Here is a tiny trained network, its code and every weight. The questions are about switching its units off for an input and a class, where a switched-off unit gives its printed mean instead of its output.

import numpy as np


def w(rows, s, z=0):
    codes = np.array(rows[::2]) - 128.0
    scale = np.full(codes.shape[1], s)
    scale[-1] = z or s
    return codes * scale


def f(y):
    return y / 2 * (1 + np.tanh(0.7978845608 * (y + 0.044715 * y**3)))


def log_softmax(a):
    a = a - a.max(-1, keepdims=True)
    return a - np.log(np.exp(a).sum(-1, keepdims=True))


def net(x, mask):
    res = np.array(x, float).reshape(1, 8) / 4 @ E
    y = f(res @ A[0][:, :-1].T + A[0][:, -1])
    res = res + np.where(mask, y, B[0][:, -1]) @ B[0][:, :-1]
    return log_softmax(res[-1] @ U[:, :-1].T + U[:, -1])


A, B = {}, {}
E = w([
[161,129,145,36,165,160,151,85,197],'x0',
[149,2,119,214,152,136,70,117,160],'x1',
[195,132,140,105,32,219,77,118,135],'x2',
[115,140,123,190,105,185,76,93,199],'x3',
[29,107,211,118,180,125,33,86,177],'x4',
[137,42,150,145,146,101,199,23,76],'x5',
[127,61,64,157,164,211,111,192,100],'x6',
[182,126,133,132,202,65,79,230,83],'x7',
],0.0097)
A[0] = w([
[125,125,106,176,22,166,213,141,112,156],'neuron 0',
[115,133,115,156,90,177,163,72,150,225],'neuron 1',
[134,64,128,163,145,97,125,165,90,181],'neuron 2',
[46,127,126,147,199,103,80,147,175,164],'neuron 3',
[139,164,95,56,130,114,199,187,103,200],'neuron 4',
[159,116,127,153,144,190,87,232,105,253],'neuron 5',
[123,81,105,131,161,176,45,107,172,157],'neuron 6',
[150,152,121,146,117,136,102,132,145,123],'neuron 7',
[161,116,112,126,55,176,141,85,156,182],'neuron 8',
[35,169,204,165,146,101,119,9,125,164],'neuron 9',
[154,129,183,128,104,141,107,58,181,157],'neuron 10',
[144,180,156,89,84,95,192,119,105,254],'neuron 11',
[153,142,131,32,139,101,153,138,135,167],'neuron 12',
[135,178,153,184,103,120,79,172,123,146],'neuron 13',
],0.011,0.0033)
B[0] = w([
[84,83,67,166,123,176,75,81,18,203],'neuron 0',
[106,63,100,143,59,198,205,102,91,191],'neuron 1',
[174,117,124,191,218,83,152,128,186,206],'neuron 2',
[73,184,177,200,97,111,221,201,177,232],'neuron 3',
[119,135,204,98,111,125,88,220,14,215],'neuron 4',
[143,175,71,185,172,154,7,206,196,248],'neuron 5',
[202,93,218,141,126,207,166,184,215,220],'neuron 6',
[147,157,108,107,9,115,102,121,156,151],'neuron 7',
[187,50,114,112,36,182,96,94,84,194],'neuron 8',
[37,106,151,88,142,67,200,54,173,238],'neuron 9',
[179,73,197,36,50,61,100,37,195,190],'neuron 10',
[115,168,125,91,103,102,66,85,2,209],'neuron 11',
[172,159,233,78,133,115,151,156,52,184],'neuron 12',
[45,97,27,98,85,34,36,170,234,191],'neuron 13',
],0.0077,0.015)
U = w([
[239,50,99,205,248,64,144,165,116,251],'0',
[172,192,187,34,119,125,107,197,82,140],'1',
[34,143,195,142,141,124,206,161,191,142],'2',
[69,147,157,52,145,79,126,45,127,71],'3',
[178,131,171,131,154,254,80,203,207,99],'4',
[214,78,190,68,47,174,117,61,195,58],'5',
[108,169,73,129,78,84,31,191,174,80],'6',
[117,74,79,139,89,213,111,85,73,192],'7',
],0.0097,0.0018)

Each question gives the input, the list of numbers given to net, and the class t.
The units are the neurons (one row each of A and B). Each row of codes is followed by its name. A weight is (code - 128) times the scale printed after its matrix; where a second scale follows, it is the last column's (A, B and U).
mask holds one flag per neuron, in row order. A switched-off neuron (its flag False) gives its mean, the last column of its row in B, instead of its output. The means were averaged over made-up inputs and are rounded, as every weight is.
A unit's drop is (log p(t) with every unit on - log p(t) with that unit switched off) / (log p(t) with every unit on - log p(t) with every unit switched off).
The circuit of an input: a set's keep is (log p(t) with only the set's units on - log p(t) with every unit switched off) / (log p(t) with every unit on - log p(t) with every unit switched off). Starting from the 12 units with the biggest drops (on a tie, the unit counted first), units are removed one at a time, each time the one whose removal leaves the highest keep (on an exact tie, the one counted first), for as long as the keep stays at least 0.8.
circuit, biggest first: the units of the circuit, biggest drop first
k most important neurons: the k neurons with the biggest drops, biggest first
drop when u is switched off: that unit's drop, to one decimal
input [0,-5,4,7,-4,-2,5,2], class 6: circuit, biggest first : [neuron 13]
input [2,8,-5,3,1,4,3,-4], class 2: 2 most important neurons : [neuron 3; neuron 9]
input [3,-6,3,-6,8,-4,4,-7], class 3: 2 most important neurons : [neuron 9; neuron 6]
input [7,2,-4,7,4,-7,0,1], class 2: 3 most important neurons : [neuron 3; neuron 8; neuron 5]
input [8,6,5,-7,0,3,7,-1], class 4: 2 most important neurons : [neuron 9; neuron 6]
input [-2,3,1,-8,6,-3,8,6], class 4: 4 most important neurons : [neuron 5; neuron 6; neuron 3; neuron 9]
input [2,-6,-7,-4,6,-7,-4,-8], class 3: 4 most important neurons : [neuron 11; neuron 9; neuron 6; neuron 5]
input [-8,-8,-4,8,2,-3,-3,1], class 2: 3 most important neurons : [neuron 9; neuron 5; neuron 3]
input [-1,-7,3,5,2,-7,-5,-3], class 5: 3 most important neurons : [neuron 10; neuron 8; neuron 5]
input [-3,-1,6,-3,0,5,-7,-2], class 3: 3 most important neurons : [neuron 6; neuron 11; neuron 9]
input [7,-2,-6,4,-5,-3,5,6], class 1: 2 most important neurons : [neuron 4; neuron 6]
input [0,5,8,-3,-1,7,5,-7], class 7: 2 most important neurons : [neuron 0; neuron 1]
input [-2,6,2,-8,5,2,8,-5], class 4: 2 most important neurons : [neuron 6; neuron 9]
input [1,3,-1,-6,6,1,1,2], class 2: 2 most important neurons : [neuron 3; neuron 5]
input [1,5,-4,-4,6,5,-4,7], class 2: 2 most important neurons : [neuron 3; neuron 9]
input [-6,-3,-1,-3,-4,4,-3,-3], class 7: most important neuron : [neuron 0]
input [-3,0,-6,1,-6,2,-7,-7], class 7: drop when neuron 1 is switched off : 0.3
input [1,-6,-6,-2,6,-6,0,3], class 2: drop when neuron 8 is switched off : 0.1
input [1,-5,-6,7,4,-8,-7,6], class 2: drop when neuron 3 is switched off : 1.0
input [1,8,3,4,-8,-1,-3,1], class 7: drop when neuron 2 is switched off : 0.0
